Here is a tiny trained network, its code and every weight. The questions are about switching its units off for an input and a target symbol, where a switched-off unit gives its printed mean instead of its output.

import numpy as np


def w(rows, s, z=0):
    codes = np.array(rows[::2]) - 128.0
    scale = np.full(codes.shape[1], s)
    scale[-1] = z or s
    return codes * scale


def f(y):
    return y / 2 * (1 + np.tanh(0.7978845608 * (y + 0.044715 * y**3)))


def softmax(a):
    e = np.exp(a - a.max(-1, keepdims=True))
    return e / e.sum(-1, keepdims=True)


def log_softmax(a):
    a = a - a.max(-1, keepdims=True)
    return a - np.log(np.exp(a).sum(-1, keepdims=True))


def net(x, mask):
    ids = ['αγδεζημξπστφψ'.index(c) for c in x.split()]
    T = len(ids)
    res = E[ids] + P[:T]
    u = 0
    for l in range(2):
        r = res
        for j in range(2):
            rows = slice(4 * j, 4 * j + 4)
            q, k, v = (r @ M[l][rows].T for M in (Q, K, V))
            z = softmax(np.where(np.tri(T) > 0, q @ k.T / 4**0.5, -1e9)) @ v
            o = O[l][rows]
            res = res + np.where(mask[u + j], z, o[:, -1]) @ o[:, :-1]
        u += 2
        y = f(res @ A[l][:, :-1].T + A[l][:, -1])
        res = res + np.where(mask[u : u + 12], y, B[l][:, -1]) @ B[l][:, :-1]
        u += 12
    return log_softmax(res[-1] @ U[:, :-1].T + U[:, -1])


Q, K, V, O, A, B = {}, {}, {}, {}, {}, {}
E = w([
[178,114,50,36,56,227,167],'α',
[204,185,62,231,142,110,170],'γ',
[158,124,119,225,85,163,171],'δ',
[90,156,131,194,151,150,182],'ε',
[136,68,249,113,120,129,215],'ζ',
[143,164,175,216,43,93,110],'η',
[154,164,73,174,132,186,198],'μ',
[215,74,108,142,231,210,37],'ξ',
[184,240,181,62,66,148,105],'π',
[98,142,189,66,160,159,203],'σ',
[110,82,170,126,149,219,220],'τ',
[155,159,92,91,251,133,156],'φ',
[135,207,39,139,72,58,99],'ψ',
],0.017)
P = w([
[40,166,133,120,54,109,166],'0',
[87,139,128,99,63,99,164],'1',
[83,156,110,120,77,134,156],'2',
[133,121,128,106,74,121,173],'3',
[176,105,136,104,77,121,191],'4',
[173,116,127,108,91,160,189],'5',
[189,118,139,115,94,172,191],'6',
[193,130,134,128,109,207,187],'7',
[165,149,142,128,105,254,172],'8',
[185,138,120,149,104,234,166],'9',
],0.0063)
Q[0] = w([
[74,67,110,124,246,39,27],'0.h0',
[178,155,115,148,59,85,168],'0.h0',
[160,98,213,71,82,160,111],'0.h0',
[52,117,166,183,133,17,85],'0.h0',
[170,90,89,85,104,215,255],'0.h1',
[63,179,123,86,186,126,128],'0.h1',
[30,56,133,154,33,168,183],'0.h1',
[163,194,190,184,153,239,231],'0.h1',
],0.0089)
K[0] = w([
[75,106,104,163,172,72,130],'0.h0',
[207,105,121,101,72,151,90],'0.h0',
[158,158,189,70,123,107,123],'0.h0',
[9,99,140,194,114,80,134],'0.h0',
[149,94,88,108,180,166,191],'0.h1',
[40,133,108,73,118,102,121],'0.h1',
[126,118,139,168,141,113,98],'0.h1',
[165,112,99,94,179,205,124],'0.h1',
],0.011)
V[0] = w([
[169,23,103,201,172,92,105],'0.h0',
[169,88,24,130,126,168,131],'0.h0',
[194,109,118,226,130,51,125],'0.h0',
[202,110,114,116,85,113,137],'0.h0',
[60,103,134,78,127,80,217],'0.h1',
[105,191,184,141,146,116,138],'0.h1',
[106,130,221,196,254,150,88],'0.h1',
[167,86,158,131,93,160,104],'0.h1',
],0.0067)
O[0] = w([
[26,82,178,175,108,164,132,2],'0.h0',
[105,62,62,1,150,119,148,129],'0.h0',
[83,194,94,189,144,156,169,60],'0.h0',
[211,157,121,208,128,90,1,158],'0.h0',
[156,108,168,194,86,136,167,139],'0.h1',
[115,18,154,141,227,80,162,132],'0.h1',
[181,96,125,66,180,11,141,139],'0.h1',
[47,198,23,99,191,174,84,92],'0.h1',
],0.0057,0.0073)
A[0] = w([
[147,174,178,113,187,175,97,233],'0.n0',
[17,156,197,99,117,70,190,181],'0.n1',
[52,154,98,110,75,84,121,254],'0.n2',
[54,188,160,160,205,155,170,252],'0.n3',
[70,28,71,151,253,58,120,172],'0.n4',
[123,80,193,138,120,65,57,160],'0.n5',
[172,117,84,71,91,156,86,178],'0.n6',
[173,127,187,189,124,142,127,56],'0.n7',
[82,131,204,172,116,172,131,37],'0.n8',
[107,95,109,171,32,80,76,145],'0.n9',
[97,52,146,227,84,160,205,104],'0.n10',
[135,109,83,60,159,116,206,148],'0.n11',
],0.0079,0.0046)
B[0] = w([
[167,73,136,151,97,53,118,253],'0.n0',
[191,72,164,96,156,138,131,147],'0.n1',
[175,110,125,154,182,129,136,134],'0.n2',
[232,50,110,167,98,75,166,193],'0.n3',
[151,135,190,172,159,126,66,200],'0.n4',
[105,97,92,178,138,148,140,130],'0.n5',
[175,132,112,162,180,110,96,230],'0.n6',
[56,119,130,140,148,95,123,158],'0.n7',
[75,168,190,105,136,74,123,122],'0.n8',
[142,133,71,97,254,177,158,139],'0.n9',
[20,136,106,175,64,173,120,159],'0.n10',
[211,166,145,182,144,110,187,248],'0.n11',
],0.008,0.0068)
Q[1] = w([
[52,99,145,168,139,145,84],'1.h0',
[247,118,112,199,146,162,172],'1.h0',
[86,148,146,137,151,120,101],'1.h0',
[118,137,135,167,133,117,157],'1.h0',
[99,182,138,120,55,181,75],'1.h1',
[100,133,154,88,196,171,154],'1.h1',
[140,113,97,193,215,81,112],'1.h1',
[125,141,190,190,145,112,117],'1.h1',
],0.014)
K[1] = w([
[110,132,102,210,133,94,138],'1.h0',
[233,140,107,151,120,191,46],'1.h0',
[80,208,86,187,192,126,153],'1.h0',
[142,117,158,126,134,110,109],'1.h0',
[116,153,167,197,99,128,117],'1.h1',
[130,117,163,159,166,180,255],'1.h1',
[222,104,31,118,213,107,91],'1.h1',
[209,109,210,155,103,141,122],'1.h1',
],0.0097)
V[1] = w([
[129,237,147,146,103,77,177],'1.h0',
[116,106,153,102,145,132,104],'1.h0',
[114,114,120,218,188,141,158],'1.h0',
[127,118,145,209,113,92,2],'1.h0',
[118,153,95,86,112,80,153],'1.h1',
[157,61,100,97,176,167,136],'1.h1',
[142,130,114,191,201,84,173],'1.h1',
[89,156,124,115,138,83,129],'1.h1',
],0.0094)
O[1] = w([
[72,142,166,201,96,112,150,187],'1.h0',
[115,93,127,117,169,166,193,95],'1.h0',
[111,115,50,3,68,84,61,56],'1.h0',
[136,234,222,42,165,172,149,232],'1.h0',
[172,108,131,169,148,116,108,109],'1.h1',
[137,147,148,63,83,119,94,193],'1.h1',
[103,204,109,85,124,103,94,255],'1.h1',
[121,172,51,146,197,142,108,45],'1.h1',
],0.0071,0.0095)
A[1] = w([
[108,122,40,123,12,211,184,60],'1.n0',
[16,92,164,154,104,32,47,210],'1.n1',
[68,158,5,168,135,147,44,78],'1.n2',
[203,155,131,185,36,179,129,88],'1.n3',
[187,155,133,137,192,73,89,195],'1.n4',
[103,61,136,46,138,117,31,1],'1.n5',
[125,141,153,188,13,102,85,172],'1.n6',
[108,149,91,137,144,57,132,132],'1.n7',
[116,136,254,72,138,61,150,110],'1.n8',
[143,141,77,170,144,215,37,67],'1.n9',
[135,119,151,199,126,217,137,78],'1.n10',
[53,108,166,110,80,175,109,151],'1.n11',
],0.0091,0.0042)
B[1] = w([
[50,153,155,111,188,79,118,143],'1.n0',
[159,105,205,155,170,141,4,144],'1.n1',
[182,89,61,138,134,167,144,137],'1.n2',
[102,153,123,120,157,107,150,209],'1.n3',
[72,85,135,136,77,151,148,247],'1.n4',
[142,162,96,128,128,108,182,143],'1.n5',
[142,120,114,115,161,146,179,178],'1.n6',
[151,167,129,165,74,107,89,138],'1.n7',
[114,154,83,145,128,142,99,251],'1.n8',
[117,144,187,151,103,120,149,135],'1.n9',
[114,144,116,97,81,127,64,162],'1.n10',
[136,60,112,177,117,186,125,134],'1.n11',
],0.012,0.021)
U = w([
[126,104,146,119,76,187,107,85],'α',
[204,95,133,131,133,130,197,191],'γ',
[76,102,142,89,88,133,167,90],'δ',
[176,127,115,128,124,139,138,142],'ε',
[126,134,104,64,88,199,115,247],'ζ',
[112,156,89,108,145,82,148,17],'η',
[198,160,107,146,130,151,74,4],'μ',
[93,116,69,126,111,172,123,156],'ξ',
[132,180,152,168,84,180,159,197],'π',
[151,117,52,158,68,210,148,30],'σ',
[151,159,187,88,169,46,88,73],'τ',
[171,170,77,138,154,103,112,4],'φ',
[98,117,104,119,2,111,100,139],'ψ',
],0.008,0.0036)

Each question gives the input, a string of symbols that net reads in full, and the target symbol t.
The units are the heads (4 rows each of Q, K, V and O) and the neurons (one row each of A and B). Each row of codes is followed by its name. A weight is (code - 128) times the scale printed after its matrix; where a second scale follows, it is the last column's (O, A, B and U).
mask holds one flag per unit, layer by layer, with each layer's heads first. A switched-off unit (its flag False) gives its mean, the last column of its rows in O or B, instead of its output. The means were averaged over made-up inputs and are rounded, as every weight is.
A unit's drop is (log p(t) with every unit on - log p(t) with that unit switched off) / (log p(t) with every unit on - log p(t) with every unit switched off).
The circuit of an input: a set's keep is (log p(t) with only the set's units on - log p(t) with every unit switched off) / (log p(t) with every unit on - log p(t) with every unit switched off). Starting from the 12 units with the biggest drops (on a tie, the unit counted first), units are removed one at a time, each time the one whose removal leaves the highest keep (on an exact tie, the one counted first), for as long as the keep stays at least 0.8.
circuit, biggest first: the units of the circuit, biggest drop first
top k neurons: the k neurons with the biggest drops, biggest first
k most important neurons of layer l: the k neurons of layer l with the biggest drops, biggest first
heads that matter: for each layer, one digit per head in row order, 1 if its drop is at least 0.15 and else 0, layers parted by /
input φ σ η σ, target γ: heads that matter -> 00 / 10
input α π α φ φ π γ φ φ δ, target γ: heads that matter -> 11 / 11
input φ φ π σ, target π: circuit, biggest first -> [1.h0; 0.h0]
input ξ ε μ φ α π φ π π φ, target γ: 2 most important neurons of layer 1 -> [1.n8; 1.n10]
input τ φ ε ξ δ σ μ, target ζ: heads that matter -> 01 / 10
input ε φ φ δ φ ε φ η, target μ: top 4 neurons -> [1.n1; 1.n4; 1.n2; 0.n11]
input π ξ ε γ, target ζ: heads that matter -> 01 / 10
input ψ φ φ φ ξ φ η π ξ φ, target ζ: top 2 neurons -> [0.n4; 0.n7]
input ε ψ φ π α ξ φ, target γ: circuit, biggest first -> [0.h0; 1.n8; 1.h0]
input φ π ξ ε σ φ, target ζ: heads that matter -> 01 / 10
input φ φ ζ φ π α, target γ: top 2 neurons -> [0.n6; 1.n8]
input δ φ φ ε φ φ φ ξ γ, target ζ: circuit, biggest first -> [1.h0; 1.h1]
input μ π φ ε ξ φ ζ φ τ, target ζ: circuit, biggest first -> [1.h0]
input π φ δ φ φ ζ φ, target π: heads that matter -> 10 / 10
input φ φ π φ ε φ α φ φ ζ, target γ: circuit, biggest first -> [1.h0; 0.h0]
input φ ζ φ ξ ε, target ζ: heads that matter -> 00 / 10
input φ π ε φ ε α φ φ φ ξ, target γ: 3 most important neurons of layer 0 -> [0.n0; 0.n6; 0.n11]
input δ ε ψ φ φ α φ π φ ε, target γ: circuit, biggest first -> [1.h0; 0.h0; 1.n8; 0.n7]
input φ ξ η π π φ ψ, target π: circuit, biggest first -> [0.h0; 1.h0]
input ξ ζ ξ φ ξ, target ζ: circuit, biggest first -> [1.h0; 1.h1]
input ε π α, target π: heads that matter -> 11 / 00
input ζ δ η ε γ δ, target ξ: heads that matter -> 10 / 10
input ζ ε φ η γ, target φ: top 4 neurons -> [1.n2; 1.n4; 1.n0; 0.n11]
input η φ φ ζ δ, target ξ: top 3 neurons -> [0.n10; 1.n0; 1.n11]
input φ η ζ, target α: top 4 neurons -> [1.n1; 0.n10; 1.n11; 0.n6]
input δ π ξ, target ζ: top neuron -> [0.n4]
